In the rows, zero is written as 128.
Here are made-up nodes, facts about them, and rows of numbers that follow some of those facts. Name the node behind each unnamed row.

Named rows:
[135 119 173 144 128 121 125 110 122 122 117 128 129 100 131 143 141 141
 145 128 113 122 125 121  96 130 125 151 145 147 131 129 126 134 124 118
 155 124 125 116 130]: tomun
[116 137 143 124 135 127 136 106 131 129 135 125 138 126 126 132 143 133
 139 139 130 118 143 126 127 135 128 129 150 132 132 162 146 135 117 116
 118 104 122 123 137]: zofonas
[121 135 144 125 131 124 133 113 133 128 133 126 135 121 124 132 144 136
 145 141 129 121 135 125 126 127 127 129 145 134 136 150 144 133 117 117
 109 106 125 118 139]: dralun
[143 119 119 126 115 134 120 129 132 128 132 126 121 122 119 116 125 125
 128 108 128 126 131 127 132 124 124 123 115 121 132 110 119 113 138 119
 132 125 131 110 115]: klivi
[115 133 120 120 137 140 118 125 127 132 137 120 130 144 135 121 133 122
 114 122 140 127 161 131 144 135 137 115 130 115 122 137 144 122 122 129
 119 117 123 116 131]: grifasto
[114 108 121 124 126 121 153 161 109 151 162 117 112 141 129 146 120 101
 109 136 112 128 118 132 140 107  76 167 125 135 125 121 118 121 137 162
 158 183 173 152 106]: niklur
[114 115 122 133 134 122 142 149 104 142 141 119 120 136 142 142 125 110
 108 133 126 132 132 140 122 121 106 148 133 132 123 122 126 128 131 151
 151 164 147 153 125]: migoke
[126 125 127 128 124 123 128 127 132 122 132 122 127 121 118 124 142 128
 139 135 130 126 135 129 132 119 124 126 129 130 142 126 137 118 129 118
 103 111 131 112 129]: dramol
[114 131 118 123 133 130 117 124 127 132 135 121 131 147 137 122 132 120
 116 123 135 128 163 128 143 141 140 113 131 112 122 138 141 119 126 127
 121 114 124 121 130]: gegu
[126 127 126 141 121 112 117 138 127 117 111 126 140 134 141 129 111 148
 128 140 141 147 115 112 135 130 143 117 132 139 131 111 129 120 144 149
 149 149 141 128 143]: flogil
[132 128 137 123 128 126 134 118 127 127 136 130 116 106 113 127 153 122
 147 133 111 117 129 142 120 115 115 141 126 128 138 133 125 135 111 103
  81 100 116 117 130]: beso
[117 132 111 120 132 127 127 123 120 136 132 124 129 137 145 117 114 127
 112 120 131 127 145 133 140 141 134 127 128 118 117 137 122 130 129 133
 141 126 126 139 135]: laklel
[130 115 155 131 129 127 161 132 118 151 151 125 127 121 115 161 144 110
 136 138 121 116 116 137 103 112  80 158 154 148 134 147 139 134 124 137
 155 160 152 146 114]: stupludrak
[122 131 113 123 128 126 126 127 129 125 124 128 124 132 137 116 106 130
 113 122 117 127 126 118 141 141 137 135 116 121 116 129 111 131 133 133
 148 130 129 140 123]: soklamam
[117 129 118 124 129 128 117 128 128 130 134 122 130 144 133 124 134 121
 120 126 133 131 154 127 141 133 136 114 126 118 128 130 140 117 128 127
 114 117 127 117 130]: lovafler
[115 123 108 119 125 124 137 137 116 144 145 120 124 140 139 124 118 118
 114 126 129 127 138 136 141 128 111 136 128 123 125 133 124 124 133 141
 141 140 146 141 127]: fumen
[122 137 147 124 132 128 134 111 134 126 134 126 137 120 122 133 143 138
 145 143 131 120 131 125 128 126 127 130 144 137 136 150 145 133 116 119
 108 108 124 117 138]: lozel
[125 129 159 142 141 124 130 121 125 121 119 130 133 116 128 147 150 134
 140 147 126 128 129 129 106 125 134 134 147 142 132 138 145 139 116 121
 116 122 118 127 140]: grafer
[129 125 126 127 118 110 148 120 128 124 128 128 128 108 119 122 125 138
 148 142 120 122 108 130 121 125 115 143 138 142 143 137 119 133 131 120
 128 116 136 136 138]: ruzan
[118 122 133 140 139 126 118 141 119 125 124 124 126 139 137 139 141 116
 116 132 131 136 149 132 121 129 138 121 129 123 124 119 141 121 125 135
 122 136 125 129 130]: drimel

Some facts about the nodes:
babril: Δ brulas; χ 421; Ω 579
basam: χ 421; Ω 76
beso: Δ pligen; χ 985; Ω 799; Ψ felem, satemes, notol, muvu, vavetro, loral
bibi: χ 985; Ω 76; Ψ drestor, satemes, tuni, plaflar
bogrem: Δ gibruk; χ 328; Ω 579
bonil: Δ plaflus; χ 421; Ω 799
bosas: χ 985; Ω 799
bova: Δ dradu; χ 292; Ω 799
brekon: χ 292; Ω 799
briplim: Δ satemes; χ 328; Ω 799
brulas: χ 292; Ω 76
buklemil: Δ zikos; χ 421; Ω 799
depeflil: χ 748; Ω 76; Ψ drimel, keku
desak: χ 748; Ω 799; Ψ pofi, plilel, megis, muvu, klivi, moplok, trikek
difluk: χ 965; Ω 579; Ψ limim, brekon, peror
dodur: Δ vetak; χ 748; Ω 76
dorek: χ 965; Ω 799; Ψ trazos, plafluses, trestur, migra, laklel, plefa, plito
dostude: Δ trugur; χ 985; Ω 201; Ψ plaflar, briplim, brulas
dotror: Δ feza; χ 421; Ω 579
dradu: Δ vomim; χ 985; Ω 201
dralun: χ 965; Ω 799; Ψ fliken, migra, grifasto, napak, monoskon, trikek
dramol: Δ zibru; χ 985; Ω 799
draplar: χ 985; Ω 799; Ψ plilel, febrar, vapovem, tririnol, lovafler, sadrinor
drestor: Δ vidri; χ 292; Ω 76
dribru: Δ tunul; χ 328; Ω 799
drilir: χ 292; Ω 579; Ψ plunim, zoflos, bogrem, trazos, soklamam, plunagrin, feza
driluven: χ 985; Ω 76
drimel: χ 292; Ω 799
dripom: Δ klivi; χ 965; Ω 579
drirekom: χ 965; Ω 799
drisostu: Δ dostude; χ 965; Ω 799
drivem: Δ megis; χ 985; Ω 799; Ψ siklek, plafluses, plaflar
drofin: Δ gragrezil; χ 748; Ω 201; Ψ tuni, bosas, buklemil
drubran: χ 328; Ω 201; Ψ bogrem, flogil, siflikil, gega, basam
faban: Δ tepun; χ 965; Ω 799; Ψ plafluses, febrar
fadrak: χ 965; Ω 76; Ψ fumen, migoke, plito
febrar: χ 292; Ω 76
felem: χ 748; Ω 799
femo: Δ kuflim; χ 985; Ω 799; Ψ soklamam, buklemil
feza: Δ plafluses; χ 985; Ω 201
flemus: Δ rufli; χ 965; Ω 799
fliken: χ 292; Ω 76
flogil: χ 328; Ω 579
flugor: χ 328; Ω 201
fogre: Δ keku; χ 748; Ω 201
fumen: χ 965; Ω 579
gaka: χ 700; Ω 799
gaper: χ 985; Ω 579; Ψ drimel, bova, savom, zibru, stobuplen, trugur
gastok: χ 748; Ω 76; Ψ mistam, pligen, vavetro
gega: Δ migoke; χ 328; Ω 201
gegu: χ 748; Ω 799
getrin: χ 292; Ω 76; Ψ trazos, vubri, soklamam, febrar, notol, plunagrin, vapovem, lisal
gibruk: Δ plaklos; χ 292; Ω 76
gibruvum: χ 985; Ω 799
goper: Δ bonil; χ 328; Ω 76
grafer: χ 292; Ω 799; Ψ sadros, trudro, moplok
gragrezil: Δ podo; χ 421; Ω 799
grifasto: χ 748; Ω 799
gruduk: χ 985; Ω 76; Ψ plafluses, laklel, mibufo, keku, lovafler
guflel: χ 985; Ω 579; Ψ postel, megren, driluven, dripom
kegen: χ 985; Ω 799
keku: χ 328; Ω 201
kidel: Δ flemus; χ 985; Ω 799
kiskur: χ 965; Ω 579; Ψ migra, vomim, brulas
kligas: Δ zesaze; χ 328; Ω 799; Ψ migra, leze, vapovem, stunek
klivi: Δ bogrem; χ 985; Ω 76
kloper: Δ fogre; χ 700; Ω 799
koflek: Δ babril; χ 985; Ω 799; Ψ soskis, nodri, vetak
kuflim: Δ vubri; χ 700; Ω 76; Ψ kloper, vapovem, lisal, gibruvum
laklel: χ 748; Ω 579
lazok: χ 985; Ω 579; Ψ sagrave, kloper, siflikil
leze: Δ briplim; χ 985; Ω 76
limim: χ 965; Ω 76
lipibruk: Δ drestor; χ 985; Ω 76
lisal: Δ rasku; χ 700; Ω 76
listabu: χ 328; Ω 76
loral: χ 965; Ω 579
lovafler: χ 965; Ω 799
lozel: χ 965; Ω 799; Ψ trogi, plilel, tuni, grifasto, zurastem
luple: χ 985; Ω 799
luradim: χ 328; Ω 201; Ψ sagrave, trelik, listabu, zurastem
lurom: χ 292; Ω 76
masik: χ 985; Ω 799; Ψ trazos, lurom
megis: χ 748; Ω 799
megren: χ 421; Ω 799
mibufo: χ 292; Ω 799
migoke: Δ trestur; χ 292; Ω 579
migra: χ 328; Ω 76
mistam: χ 965; Ω 799
monoskon: χ 748; Ω 201
moplok: Δ plito; χ 985; Ω 201
muvolin: χ 421; Ω 579
muvu: χ 292; Ω 799
napak: χ 421; Ω 201
nepe: χ 328; Ω 76; Ψ gaka, pligen, drimel, klivi
niklur: Δ dodur; χ 328; Ω 201
nodri: Δ savom; χ 985; Ω 76
nokur: χ 421; Ω 76
nopatan: Δ petrokom; χ 985; Ω 76
noskuflo: Δ siklek; χ 985; Ω 201
notol: Δ brekon; χ 985; Ω 201
papun: χ 965; Ω 201
peror: χ 700; Ω 76
petrokom: χ 421; Ω 579; Ψ leze, lisal, siflikil, dribru
pide: Δ leze; χ 985; Ω 579; Ψ soklamam, tririnol, gragrezil
plaflar: χ 292; Ω 799
plaflus: χ 292; Ω 799
plafluses: χ 700; Ω 579
plaklos: χ 421; Ω 76
plefa: χ 748; Ω 76
pligen: Δ fliken; χ 292; Ω 76
plikor: Δ niklur; χ 748; Ω 579
plilel: χ 328; Ω 579
plito: Δ muvolin; χ 985; Ω 76
plunagrin: χ 292; Ω 76
plunim: χ 328; Ω 76
podo: Δ stobuplen; χ 985; Ω 76; Ψ plaflar, tunul
pofi: χ 985; Ω 579
postel: χ 328; Ω 799
rasko: Δ stebosek; χ 748; Ω 76; Ψ trogi, kegen, vetak, loral
rasku: χ 965; Ω 201; Ψ bogrem, drimel, saklik, dotror, plito, feza, totasar
reven: χ 985; Ω 799; Ψ tugro, flugor
rufli: χ 748; Ω 799; Ψ siklek, trelik, dribru
rustaflik: Δ drisostu; χ 748; Ω 579
ruzan: χ 985; Ω 579; Ψ plito, luple, trugur, noskuflo
sadrinor: Δ flogil; χ 748; Ω 201
sadros: χ 328; Ω 799
sagrave: χ 985; Ω 579
saklik: χ 748; Ω 201
samibral: χ 700; Ω 799; Ψ bonil, vetak, papun
satemes: χ 965; Ω 579
savom: Δ trazos; χ 985; Ω 76
siflikil: χ 985; Ω 799
siklek: Δ pide; χ 748; Ω 579
simi: χ 700; Ω 799
soklamam: χ 965; Ω 201
soskis: Δ trilusa; χ 985; Ω 799
stebosek: χ 700; Ω 76; Ψ pofi, plilel, flogil, flemus, tepun, sadrinor, drirekom
stiklivum: Δ sadrinor; χ 985; Ω 799; Ψ trazos, soklamam, plaklos, babril, dripom
stiza: χ 985; Ω 579; Ψ stunek, driluven
stobuplen: Δ nopatan; χ 985; Ω 201
stubrok: Δ dramol; χ 700; Ω 579
stunek: χ 985; Ω 76
stupludrak: χ 292; Ω 76; Ψ nokur, migoke, vikul
tepun: χ 292; Ω 799
tomun: Δ moplok; χ 292; Ω 76; Ψ trofol, vubri, limim, gegu, lovafler
totasar: Δ kidel; χ 985; Ω 799
trana: Δ faban; χ 965; Ω 76; Ψ bogrem, plaflus, trelik, laklel
trazos: Δ kloper; χ 748; Ω 76
trelik: χ 292; Ω 201
trestur: χ 985; Ω 579
tribobam: χ 748; Ω 76; Ψ rustaflik, totasar
trikek: χ 700; Ω 579
trilusa: Δ nodri; χ 748; Ω 799
tririnol: χ 985; Ω 799
trofol: χ 292; Ω 799
trogi: χ 965; Ω 579
trudro: χ 328; Ω 201
trugur: χ 748; Ω 799
tugro: Δ dripom; χ 748; Ω 76
tuni: χ 985; Ω 799
tunul: Δ rustaflik; χ 965; Ω 76
vapovem: χ 292; Ω 579
vavetro: χ 985; Ω 201
vetak: χ 985; Ω 76
vidri: Δ tomun; χ 985; Ω 799; Ψ megis
vikul: χ 421; Ω 201
vomim: Δ papun; χ 748; Ω 201
vubri: Δ guflel; χ 292; Ω 76
vubru: χ 748; Ω 201
vutor: χ 985; Ω 799
zeguzal: Δ drofin; χ 292; Ω 799; Ψ febrar, bosas, vubru, vutor
zesaze: Δ goper; χ 700; Ω 799; Ψ niklur, gibruk, vikul
zibru: Δ stiza; χ 748; Ω 799
zikos: χ 292; Ω 201
zoflos: χ 292; Ω 76
zofonas: χ 748; Ω 799; Ψ plafluses, plefa, dradu, simi, tepun
zurastem: χ 700; Ω 579

Which node is each row?
No name comes twice in this set of rows, the named rows included.
[142 128 160 138 131 126 136 115 130 127 118 138 133 111 122 148 138 132
 145 133 120 124 111 125  97 129 125 136 144 143 128 139 130 141 122 122
 144 133 119 134 129]	getrin
[127 119 133 131 132 118 104 138 110 134 135 131 105 132 137 142 154 102
 127 122 101 132 154 142 124 120 128 138 109 111 121 108 116 119 110 121
  86 120 113 117 123]	dribru
[127 118 168 138 142 118 121 115 100 129 133 126 109 101 135 151 170 114
 136 132  93 114 155 142 100 119 124 171 133 131 126 130 122 138  97 104
 101 108 101 116 130]	zeguzal
[135 127 119 123 121 132 119 124 133 135 130 130 130 138 127 124 121 121
 125 110 126 128 139 125 132 138 132 115 123 116 122 129 122 119 131 124
 140 124 125 123 118]	limim
[110 160  72  91 168 211 152 156 205 145 124 179  87 162 113  96 101  94
 139 122 152 155  55 204 116 145  67  15  90  80  99 137 112 189 123 147
   4 155 145 183 112]	soskis
[120 117 131 134 142 126 116 140 108 136 133 128 109 136 139 143 152  95
 111 121 109 130 158 147 117 129 128 135 116 112 116 116 126 125 111 126
 103 129 113 132 122]	bova
[131 131 119 119 127 140 124 120 132 140 138 127 130 140 130 123 122 120
 117 106 132 124 145 127 134 139 129 118 129 115 117 139 127 123 128 126
 147 125 125 126 117]	plefa
[147 128 137 126 114 123 140 114 140 126 127 135 132 106 106 125 133 136
 155 128 121 119 108 123 116 124 115 132 137 139 143 136 124 129 132 110
 129 113 128 122 124]	gruduk
[132 132 153 129 121 133 138 111 141 125 116 125 152 120 122 131 126 154
 146 134 141 122 110 111 107 134 134 124 149 150 138 146 144 136 138 127
 162 125 134 126 133]	stebosek
[115 127 115 122 130 124 126 122 115 135 135 119 125 135 147 118 116 126
 110 118 126 124 150 132 139 142 129 135 129 119 117 134 119 126 130 130
 145 123 129 135 132]	rustaflik
[127 130 150 140 134 113 138 119 118 123 115 134 130 110 136 141 131 140
 139 146 117 127 112 130 101 133 128 145 145 145 128 137 123 147 122 128
 140 132 121 148 144]	drilir
[117 124 134 147 133 120 113 137 128 114 110 122 143 142 138 135 131 135
 122 140 146 143 143 115 125 138 154 108 140 132 130 118 152 114 139 141
 140 136 132 122 139]	brekon
[120 127 115 123 124 119 119 124 116 132 130 123 124 131 145 118 119 128
 118 120 120 128 143 133 138 136 134 134 120 120 121 126 114 126 128 129
 135 120 124 130 132]	dripom
[150 140 133 123 123 174 125 134 146 120 129 119 139 120 115 107 110 160
 126 118 179 131 106 125 152  98 123 114 125 142 136 107 143 126 140 139
 139 152 137  91 123]	vetak
[143 125 148 133 120 125 122 129 131 130 126 137 129 122 123 141 135 131
 142 125 119 131 114 124 118 122 120 131 131 136 128 120 122 126 127 129
 133 138 129 120 123]	goper

The same nodes again, as new rows of numbers:
Some rows with their names:
[107 131 100 121 215 123 129 158 104 144 138 132 133 157 135 125 121 139
 138 150 112 140 140 137 139  78 137 139 133 144]: draplar
[108 121 112 124 114 132 120 107 149 109 162 129 116  97 127 122 136 125
 122 126 122 113 129 127 134 161 125 126 117 132]: sadrinor
[110 108 106 155 157 133 116 128 132  94 143 128 130  98 145 125 121 147
 128 122 118 119 136 138 151  98 132 117 103 147]: trana
[110 140 120 100 117 128 141 135 127 155 142 133 118 133 131 125 117 120
 131 132 125 136 131 128 115 127 132 144 133 133]: postel
[109 126  83 126 223 118 131 147  99 133 139 151 127 169 150 108 109 133
 129 142 117 144 146 149 142 103 135 133 128 150]: drilir
[115 136 109 125 106 119 145 137 118 151 135 151 117 119 125 116 113 119
 116 126 123 137 134 131 116 137 134 135 135 130]: plunagrin
[109 134 129 106  90 129 132 128 134 153 148 138 118 144 133 127 113 120
 129 138 127 139 129 139 119 137 136 141 134 138]: trugur
[110 116 113 112 127 127 135 123 139 118 154 101 120  87 127 125 133 130
 120 124 115 104 135 109 126 139 124 108 125 117]: soskis
[110 123 112 137  71 126 122 113 148 105 148 131 115  78 134 123 128 131
 118 123 122 117 128 132 127 152 126 115 115 127]: dodur
[107 134 113 120 151 131 113 149 115 144 141 145 127 135 112 130 121 141
 148 164 117 139 130 145 145  80 146 151 120 155]: zofonas
[112 117 108 122 114 129 138 108 144 102 147 117 123  97 122 117 130 125
 106 120 123 112 132 119 133 144 127 119 109 125]: migoke
[112 120 117 144 145 131 132 150 121 137 135 146 131 155 142 127 103 134
 138 131 123 144 135 149 142  83 141 140 118 153]: fadrak
[114 113 104 126 109 128 127  96 138 103 151 130 117  93 123 112 124 128
 102 119 124 115 133 124 135 166 133 117 116 131]: babril
[113 130 127 109 103 130 137 135 131 159 145 131 120 146 129 128 114 122
 121 138 125 137 133 135 118 138 136 141 139 130]: gaka
[112 117 109 135 168 128 132 145 117 124 141 142 130 187 144 120 106 125
 115 134 124 147 140 146 145  96 144 142 116 165]: petrokom
[112 137 119 105 129 125 144 143 121 160 140 127 123 135 120 126 122 122
 119 141 120 134 134 128 116 126 133 140 140 125]: bosas
[108 122 109 124  89 130 122 103 152  96 151 125 118 100 131 120 132 127
 110 130 125 116 129 135 132 156 125 123 109 130]: rustaflik
[113 132 125 106 118 127 146 129 126 153 143 130 122 140 122 124 114 121
 119 124 126 136 132 122 120 128 137 137 135 134]: muvu
[107 122 120 116  97 130 118 105 148 111 156 119 115  89 140 126 130 133
 119 127 122 115 129 124 126 154 127 116 122 131]: zibru
[113 123 104 137 108 123 133 113 136 107 142 128 119  67 126 116 131 132
 106 113 119 114 133 117 127 145 126 114 118 123]: vubri

Which node is each row?
No name comes twice in this set of rows, the named rows included.
[101 122 106 146 169 134 105 142 137  79 160 119 125 138 153 128 145 134
 107 124 114 117 141 136 147 115 131 141 103 167]	drofin
[111 123 114 142 159 124 143 152 117 135 135 140 134 156 137 126 104 129
 131 127 119 145 134 137 141  70 138 131 119 149]	stupludrak
[112 102 112 119  90 127 130 131 147 120 170 125 103  86 124 119 125 121
 150 131 117  99 131 119 142 165 127 103 112 131]	fogre
[111 134 121 105 135 126 148 141 126 157 143 123 125 152 131 126 116 119
 121 131 122 136 136 128 116 124 131 135 142 126]	siflikil
[105 118  79 130 248 118 113 132 109 101 148 117 129 114 161 114 135 153
 127 136 106 119 149 129 142 113 124 109 130 136]	stiklivum
[110 124 111 138 110 125 139 121 145 102 141 113 127  88 131 124 135 129
 103 116 119 114 133 121 123 133 120 115 119 115]	klivi
[109 121 108 122  90 128 124 110 150 102 151 128 116  99 129 120 130 126
 115 135 124 114 130 136 133 157 126 119 111 127]	plikor
[118  96 108 129  78 117 148 154 139 122 156 107 107  59 124 120 121 123
 148 123 109  87 136 108 136 142 124  77 114 112]	nodri
[105 137 108 161 120 131 115 173 130  73 134 100 134 102 117 137 164 135
  78 128 107 107 142 123 137  73 138 157  96 158]	podo
[115 132 123 131  80 125 141 142 131 155 138 145 120 132 123 125 112 120
 121 136 125 136 132 145 119 136 134 138 135 127]	peror
[116 137 122 126  84 126 147 138 126 151 133 144 121 116 106 123 115 118
 119 127 124 136 127 127 123 119 138 140 127 130]	brulas
[114 121 116 141  74 134 124 108 146 107 144 131 119  65 119 123 131 135
 110 116 125 112 128 127 131 148 130 126 112 127]	tunul

